Below is a small trained network, with its code and all its weights. Each question gives an input and a class and asks what happens when units are switched off, that is, made to give their printed mean instead of their output.

import numpy as np


def w(rows, s, z=0):
    codes = np.array(rows[::2]) - 128.0
    scale = np.full(codes.shape[1], s)
    scale[-1] = z or s
    return codes * scale


def norm(h):
    return h / np.sqrt((h * h).mean(-1, keepdims=True) + 1e-5)


def f(y):
    return np.maximum(y, 0)


def log_softmax(a):
    a = a - a.max(-1, keepdims=True)
    return a - np.log(np.exp(a).sum(-1, keepdims=True))


def net(x, mask):
    res = np.array(x, float).reshape(1, 3) / 4 @ E
    u = 0
    for l in range(4):
        y = f(norm(res) @ A[l][:, :-1].T + A[l][:, -1])
        res = res + np.where(mask[u : u + 7], y, B[l][:, -1]) @ B[l][:, :-1]
        u += 7
    return log_softmax(norm(res)[-1] @ U[:, :-1].T + U[:, -1])


A, B = {}, {}
E = w([
[174,186,254,121,68],'x0',
[132,34,136,49,80],'x1',
[213,75,98,233,59],'x2',
],0.0073)
A[0] = w([
[88,222,131,254,190,56],'0.n1',
[109,162,114,178,177,69],'0.n2',
[92,55,52,153,214,14],'0.n3',
[98,141,182,231,216,49],'0.n4',
[56,180,186,3,201,2],'0.n5',
[131,173,170,145,213,133],'0.n6',
[74,77,9,69,103,137],'0.n7',
],0.0042,0.0061)
B[0] = w([
[76,186,61,131,32,196],'0.n1',
[69,145,178,162,67,143],'0.n2',
[65,2,181,196,230,153],'0.n3',
[99,192,84,149,103,144],'0.n4',
[194,168,125,40,212,176],'0.n5',
[101,179,104,64,116,208],'0.n6',
[133,109,240,132,192,253],'0.n7',
],0.0048,0.0028)
A[1] = w([
[182,132,179,97,110,157],'1.n1',
[109,163,2,131,137,117],'1.n2',
[78,116,114,136,103,59],'1.n3',
[127,133,146,110,98,169],'1.n4',
[163,179,145,150,136,29],'1.n5',
[183,95,30,72,203,42],'1.n6',
[152,197,126,117,127,2],'1.n7',
],0.0074,0.0023)
B[1] = w([
[69,42,136,198,254,249],'1.n1',
[88,24,243,130,143,254],'1.n2',
[184,125,111,108,159,136],'1.n3',
[85,102,98,122,179,198],'1.n4',
[31,48,109,119,74,177],'1.n5',
[36,110,204,214,120,233],'1.n6',
[41,44,132,135,115,178],'1.n7',
],0.0044,0.0028)
A[2] = w([
[148,64,105,36,83,1],'2.n1',
[171,84,119,190,57,128],'2.n2',
[94,86,2,113,147,57],'2.n3',
[109,83,132,154,199,89],'2.n4',
[171,177,252,81,71,89],'2.n5',
[122,236,36,192,211,53],'2.n6',
[146,171,212,148,71,78],'2.n7',
],0.0078,0.0058)
B[2] = w([
[105,141,176,100,10,149],'2.n1',
[114,165,97,98,165,252],'2.n2',
[93,109,182,193,145,175],'2.n3',
[155,160,188,147,173,224],'2.n4',
[84,77,115,194,216,237],'2.n5',
[99,143,198,122,32,204],'2.n6',
[89,89,111,160,165,193],'2.n7',
],0.011,0.0034)
A[3] = w([
[109,219,126,187,182,187],'3.n1',
[205,82,59,255,55,124],'3.n2',
[140,26,162,59,158,224],'3.n3',
[227,122,127,183,167,175],'3.n4',
[219,115,19,171,104,1],'3.n5',
[28,114,7,123,126,69],'3.n6',
[88,171,219,96,194,105],'3.n7',
],0.0078,0.002)
B[3] = w([
[144,74,148,99,39,227],'3.n1',
[44,176,139,45,173,189],'3.n2',
[108,208,140,184,37,227],'3.n3',
[200,123,99,57,184,165],'3.n4',
[148,185,95,58,125,154],'3.n5',
[255,114,131,145,134,153],'3.n6',
[201,109,47,128,134,254],'3.n7',
],0.009,0.0072)
U = w([
[84,57,175,198,207,158],'0',
[105,183,87,24,170,49],'1',
[71,146,181,152,5,248],'2',
[233,113,110,142,96,108],'3',
],0.02,0.0011)

Each question gives the input, the list of numbers given to net, and the class t.
The units are the neurons (one row each of A and B). Each row of codes is followed by its name. A weight is (code - 128) times the scale printed after its matrix; where a second scale follows, it is the last column's (A, B and U).
mask holds one flag per neuron, layer by layer. A switched-off neuron (its flag False) gives its mean, the last column of its row in B, instead of its output. The means were averaged over made-up inputs and are rounded, as every weight is.
A unit's drop is (log p(t) with every unit on - log p(t) with that unit switched off) / (log p(t) with every unit on - log p(t) with every unit switched off).
The circuit of an input: a set's keep is (log p(t) with only the set's units on - log p(t) with every unit switched off) / (log p(t) with every unit on - log p(t) with every unit switched off). Starting from the 12 units with the biggest drops (on a tie, the unit counted first), units are removed one at a time, each time the one whose removal leaves the highest keep (on an exact tie, the one counted first), for as long as the keep stays at least 0.8.
circuit, biggest first: the units of the circuit, biggest drop first
unit that matters most: the unit with the biggest drop
top k neurons: the k neurons with the biggest drops, biggest first
top k neurons in layer l: the k neurons of layer l with the biggest drops, biggest first
drop when u is switched off: that unit's drop, to one decimal
input [-5,6,-3], class 2: top 3 neurons -> [3.n3 2.n5 1.n1]
input [-3,0,-3], class 3: top neuron in layer 2 -> [2.n5]
input [4,-3,-4], class 0: top 4 neurons -> [2.n5 3.n2 2.n2 3.n5]
input [8,-8,4], class 0: top 2 neurons -> [2.n5 2.n7]
input [-3,-3,-2], class 3: circuit, biggest first -> [3.n7 2.n5 3.n2 3.n1]
input [3,8,-7], class 2: top 2 neurons in layer 2 -> [2.n2 2.n1]
input [-6,8,-6], class 2: circuit, biggest first -> [3.n3 2.n2 2.n1]
input [-3,2,-3], class 3: top 2 neurons -> [3.n7 3.n2]
input [-3,-1,1], class 3: top 3 neurons in layer 2 -> [2.n4 2.n5 2.n7]
input [-7,6,7], class 0: top 2 neurons -> [2.n3 1.n6]
input [7,7,-6], class 0: top 2 neurons in layer 2 -> [2.n5 2.n6]
input [-3,-2,3], class 3: top 3 neurons in layer 3 -> [3.n4 3.n1 3.n2]
input [-3,-4,-2], class 2: top 2 neurons -> [2.n6 0.n1]
input [-6,8,-1], class 2: circuit, biggest first -> [3.n3]
input [0,8,8], class 1: top 2 neurons -> [3.n2 2.n2]
input [5,-3,-5], class 0: top 2 neurons -> [2.n5 3.n2]
input [-6,-7,4], class 2: top 2 neurons -> [2.n6 2.n5]
input [-5,-8,-1], class 2: drop when 2.n6 is switched off -> 0.3
input [-1,-3,8], class 1: drop when 3.n2 is switched off -> 0.1
input [-1,-8,6], class 2: unit that matters most -> 2.n6
input [8,-3,-5], class 0: drop when 2.n5 is switched off -> 0.5
